Below are the code and all the weights of a small trained network. Each question names an input and a target symbol and asks about switching units off, where a switched-off unit gives its printed mean instead of its output.

import numpy as np


def w(rows, s, z=0):
    codes = np.array(rows[::2]) - 128.0
    scale = np.full(codes.shape[1], s)
    scale[-1] = z or s
    return codes * scale


def norm(h):
    return h / np.sqrt((h * h).mean(-1, keepdims=True) + 1e-5)


def f(y):
    return np.maximum(y, 0)


def softmax(a):
    e = np.exp(a - a.max(-1, keepdims=True))
    return e / e.sum(-1, keepdims=True)


def log_softmax(a):
    a = a - a.max(-1, keepdims=True)
    return a - np.log(np.exp(a).sum(-1, keepdims=True))


def net(x, mask):
    ids = ['ΓΨαεζημτ'.index(c) for c in x.split()]
    T = len(ids)
    res = E[ids] + P[:T]
    u = 0
    for l in range(2):
        r = norm(res)
        for j in range(2):
            rows = slice(4 * j, 4 * j + 4)
            q, k, v = (r @ M[l][rows].T for M in (Q, K, V))
            z = softmax(np.where(np.tri(T) > 0, q @ k.T / 4**0.5, -1e9)) @ v
            o = O[l][rows]
            res = res + np.where(mask[u + j], z, o[:, -1]) @ o[:, :-1]
        u += 2
        y = f(norm(res) @ A[l][:, :-1].T + A[l][:, -1])
        res = res + np.where(mask[u : u + 12], y, B[l][:, -1]) @ B[l][:, :-1]
        u += 12
    return log_softmax(norm(res)[-1] @ U[:, :-1].T + U[:, -1])


Q, K, V, O, A, B = {}, {}, {}, {}, {}, {}
E = w([
[252,149,133,137],'Γ',
[73,80,185,128],'Ψ',
[193,183,95,83],'α',
[49,112,131,129],'ε',
[163,155,101,193],'ζ',
[104,168,85,158],'η',
[126,139,153,41],'μ',
[117,98,170,205],'τ',
],0.00046)
P = w([
[91,135,109,123],'0',
[152,93,121,126],'1',
[82,213,146,142],'2',
[171,43,107,136],'3',
[75,206,167,131],'4',
[166,64,114,134],'5',
[80,218,166,158],'6',
[187,1,85,136],'7',
[98,227,182,124],'8',
[154,86,123,134],'9',
[78,226,202,174],'10',
[166,42,108,139],'11',
],0.00078)
Q[0] = w([
[200,91,147,155],'L0H1',
[44,221,219,35],'L0H1',
[48,108,211,249],'L0H1',
[87,48,196,254],'L0H1',
[129,180,62,202],'L0H2',
[231,44,52,49],'L0H2',
[44,203,183,220],'L0H2',
[52,206,141,202],'L0H2',
],0.0031)
K[0] = w([
[192,109,185,184],'L0H1',
[63,204,122,44],'L0H1',
[206,62,60,33],'L0H1',
[254,17,84,39],'L0H1',
[110,212,144,168],'L0H2',
[128,55,159,238],'L0H2',
[108,209,99,20],'L0H2',
[125,208,119,46],'L0H2',
],0.0033)
V[0] = w([
[114,151,141,177],'L0H1',
[153,91,75,102],'L0H1',
[159,103,133,75],'L0H1',
[101,129,172,23],'L0H1',
[184,111,203,94],'L0H2',
[148,143,177,126],'L0H2',
[103,254,225,122],'L0H2',
[131,97,82,109],'L0H2',
],0.00073)
O[0] = w([
[149,143,100,176,169],'L0H1',
[156,94,152,81,128],'L0H1',
[107,122,151,51,74],'L0H1',
[48,167,196,103,6],'L0H1',
[90,105,62,61,44],'L0H2',
[126,109,106,109,110],'L0H2',
[150,166,141,2,145],'L0H2',
[101,113,143,157,105],'L0H2',
],0.00078,0.00022)
A[0] = w([
[72,189,70,101,138],'L0N1',
[187,73,130,6,8],'L0N2',
[91,142,152,68,126],'L0N3',
[116,116,183,100,215],'L0N4',
[150,174,144,159,115],'L0N5',
[153,207,113,139,47],'L0N6',
[152,169,179,64,60],'L0N7',
[198,92,123,189,21],'L0N8',
[67,107,150,161,254],'L0N9',
[106,57,18,119,62],'L0N10',
[160,145,179,163,77],'L0N11',
[147,41,152,147,226],'L0N12',
],0.002,0.00048)
B[0] = w([
[169,82,208,183,186],'L0N1',
[243,247,165,40,168],'L0N2',
[168,161,125,178,158],'L0N3',
[136,168,81,147,167],'L0N4',
[100,92,135,62,180],'L0N5',
[69,54,182,84,181],'L0N6',
[50,74,98,235,159],'L0N7',
[159,156,126,237,211],'L0N8',
[201,111,109,59,211],'L0N9',
[37,197,41,28,204],'L0N10',
[26,186,134,144,163],'L0N11',
[57,139,228,125,252],'L0N12',
],0.0015,0.0013)
Q[1] = w([
[33,249,240,251],'L1H1',
[74,245,215,248],'L1H1',
[95,248,174,232],'L1H1',
[52,249,230,253],'L1H1',
[227,24,39,26],'L1H2',
[237,32,56,17],'L1H2',
[245,53,32,224],'L1H2',
[27,245,233,150],'L1H2',
],0.0035)
K[1] = w([
[156,1,88,162],'L1H1',
[183,10,66,172],'L1H1',
[216,11,26,154],'L1H1',
[169,4,77,170],'L1H1',
[98,238,171,151],'L1H2',
[115,245,189,133],'L1H2',
[131,213,117,229],'L1H2',
[164,25,100,58],'L1H2',
],0.0034)
V[1] = w([
[210,107,97,153],'L1H1',
[172,232,138,130],'L1H1',
[190,95,96,134],'L1H1',
[95,128,160,74],'L1H1',
[205,234,187,170],'L1H2',
[116,142,178,74],'L1H2',
[101,253,157,129],'L1H2',
[87,218,100,153],'L1H2',
],0.0015)
O[1] = w([
[53,80,61,104,18],'L1H1',
[137,207,63,210,87],'L1H1',
[119,71,82,109,4],'L1H1',
[212,130,156,168,124],'L1H1',
[62,79,247,174,179],'L1H2',
[65,169,100,193,212],'L1H2',
[38,204,168,130,246],'L1H2',
[74,208,149,47,160],'L1H2',
],0.0013,0.00036)
A[1] = w([
[118,96,146,200,53],'L1N1',
[96,162,150,166,144],'L1N2',
[80,104,101,71,126],'L1N3',
[168,151,74,179,152],'L1N4',
[96,110,169,114,127],'L1N5',
[60,170,32,151,4],'L1N6',
[93,116,117,151,98],'L1N7',
[100,94,117,134,146],'L1N8',
[82,205,5,159,2],'L1N9',
[142,161,44,153,119],'L1N10',
[145,52,103,88,94],'L1N11',
[135,150,153,176,132],'L1N12',
],0.003,0.0026)
B[1] = w([
[13,149,231,142,149],'L1N1',
[152,109,90,128,254],'L1N2',
[53,77,47,51,147],'L1N3',
[108,96,15,158,154],'L1N4',
[182,111,134,103,195],'L1N5',
[123,253,249,203,136],'L1N6',
[207,98,42,139,138],'L1N7',
[110,174,92,125,153],'L1N8',
[43,236,246,218,139],'L1N9',
[108,198,201,112,138],'L1N10',
[141,107,164,89,132],'L1N11',
[132,93,100,118,208],'L1N12',
],0.0029,0.002)
U = w([
[7,4,250,246,252],'Γ',
[251,7,254,5,192],'Ψ',
[8,254,245,251,122],'α',
[251,250,249,6,53],'ε',
[6,7,4,250,166],'ζ',
[253,251,7,74,26],'η',
[6,10,9,2,157],'μ',
[252,5,7,250,44],'τ',
],0.0037,0.0019)

Each question gives the input, a string of symbols that net reads in full, and the target symbol t.
The units are the heads (4 rows each of Q, K, V and O) and the neurons (one row each of A and B). Each row of codes is followed by its name. A weight is (code - 128) times the scale printed after its matrix; where a second scale follows, it is the last column's (O, A, B and U).
mask holds one flag per unit, layer by layer, with each layer's heads first. A switched-off unit (its flag False) gives its mean, the last column of its rows in O or B, instead of its output. The means were averaged over made-up inputs and are rounded, as every weight is.
A unit's drop is (log p(t) with every unit on - log p(t) with that unit switched off) / (log p(t) with every unit on - log p(t) with every unit switched off).
The circuit of an input: a set's keep is (log p(t) with only the set's units on - log p(t) with every unit switched off) / (log p(t) with every unit on - log p(t) with every unit switched off). Starting from the 12 units with the biggest drops (on a tie, the unit counted first), units are removed one at a time, each time the one whose removal leaves the highest keep (on an exact tie, the one counted first), for as long as the keep stays at least 0.8.
units of the circuit, in order: the units of the circuit, biggest drop first
k most important neurons: the k neurons with the biggest drops, biggest first
k most important neurons of layer l: the k neurons of layer l with the biggest drops, biggest first
input η ε ε ε τ ζ μ, target η: units of the circuit, in order -> [L1H2]
input τ ε ζ τ τ τ Ψ, target Ψ: 4 most important neurons of layer 0 -> [L0N10, L0N12, L0N8, L0N2]
input τ η α, target Ψ: 2 most important neurons -> [L0N10, L0N6]
input η ε Ψ, target ε: units of the circuit, in order -> [L1H1, L1H2, L0N9]
input η ζ Ψ ζ ε, target μ: units of the circuit, in order -> [L1H1, L1N3]
input α μ Ψ Γ τ τ Γ τ, target Γ: units of the circuit, in order -> [L1N1, L1H2]
input η Γ Γ τ μ η τ τ ε ζ α, target Ψ: 4 most important neurons -> [L0N10, L0N12, L0N6, L0N1]
input η η τ, target ε: 3 most important neurons of layer 0 -> [L0N10, L0N2, L0N12]
input η μ ζ, target ε: 4 most important neurons -> [L0N8, L0N12, L0N1, L0N6]
input τ ζ ζ τ α ζ ζ ζ Ψ, target μ: 2 most important neurons of layer 0 -> [L0N8, L0N7]
input τ ζ τ τ τ η η Ψ τ ε η α, target η: 3 most important neurons of layer 0 -> [L0N2, L0N8, L0N10]
input η ε ζ, target ε: 3 most important neurons of layer 0 -> [L0N6, L0N5, L0N8]
input ζ Γ μ τ η τ τ, target Ψ: 3 most important neurons -> [L0N10, L1N5, L0N12]
input μ Γ ζ α η Ψ α τ ζ τ Γ, target Ψ: 4 most important neurons of layer 0 -> [L0N10, L0N6, L0N8, L0N5]
input μ ζ Γ α ε μ τ ζ Ψ τ η, target μ: 2 most important neurons -> [L0N8, L0N12]
input Ψ τ η, target τ: 4 most important neurons of layer 0 -> [L0N12, L0N9, L0N10, L0N1]
input τ η ζ η τ η ε, target ε: 3 most important neurons -> [L0N10, L0N1, L0N12]
input Ψ ζ Γ, target τ: 4 most important neurons -> [L0N12, L0N9, L0N10, L0N7]
input ζ ζ α Γ Ψ τ Γ ζ τ η τ, target μ: 2 most important neurons of layer 0 -> [L0N8, L0N11]
input τ Ψ μ, target Ψ: 4 most important neurons -> [L0N10, L0N8, L0N2, L0N1]
input Ψ Ψ ε, target τ: most important neuron -> [L0N9]
input ε η ζ μ Γ μ τ τ τ ε ζ, target Ψ: 3 most important neurons -> [L0N10, L0N6, L0N5]
input τ ε Ψ ε μ τ τ τ α ζ Γ, target Ψ: 2 most important neurons of layer 1 -> [L1N4, L1N8]
input α ζ Γ, target Γ: 4 most important neurons -> [L0N9, L0N10, L0N1, L0N3]
input Γ Γ η ε μ τ η Γ Γ τ τ, target ζ: most important neuron -> [L0N12]
input Ψ ε Ψ, target τ: 2 most important neurons -> [L0N9, L0N12]
input τ τ τ Γ ε, target Ψ: 2 most important neurons -> [L0N9, L0N10]
input ε τ α τ Ψ Ψ ε, target Ψ: 2 most important neurons of layer 0 -> [L0N1, L0N10]
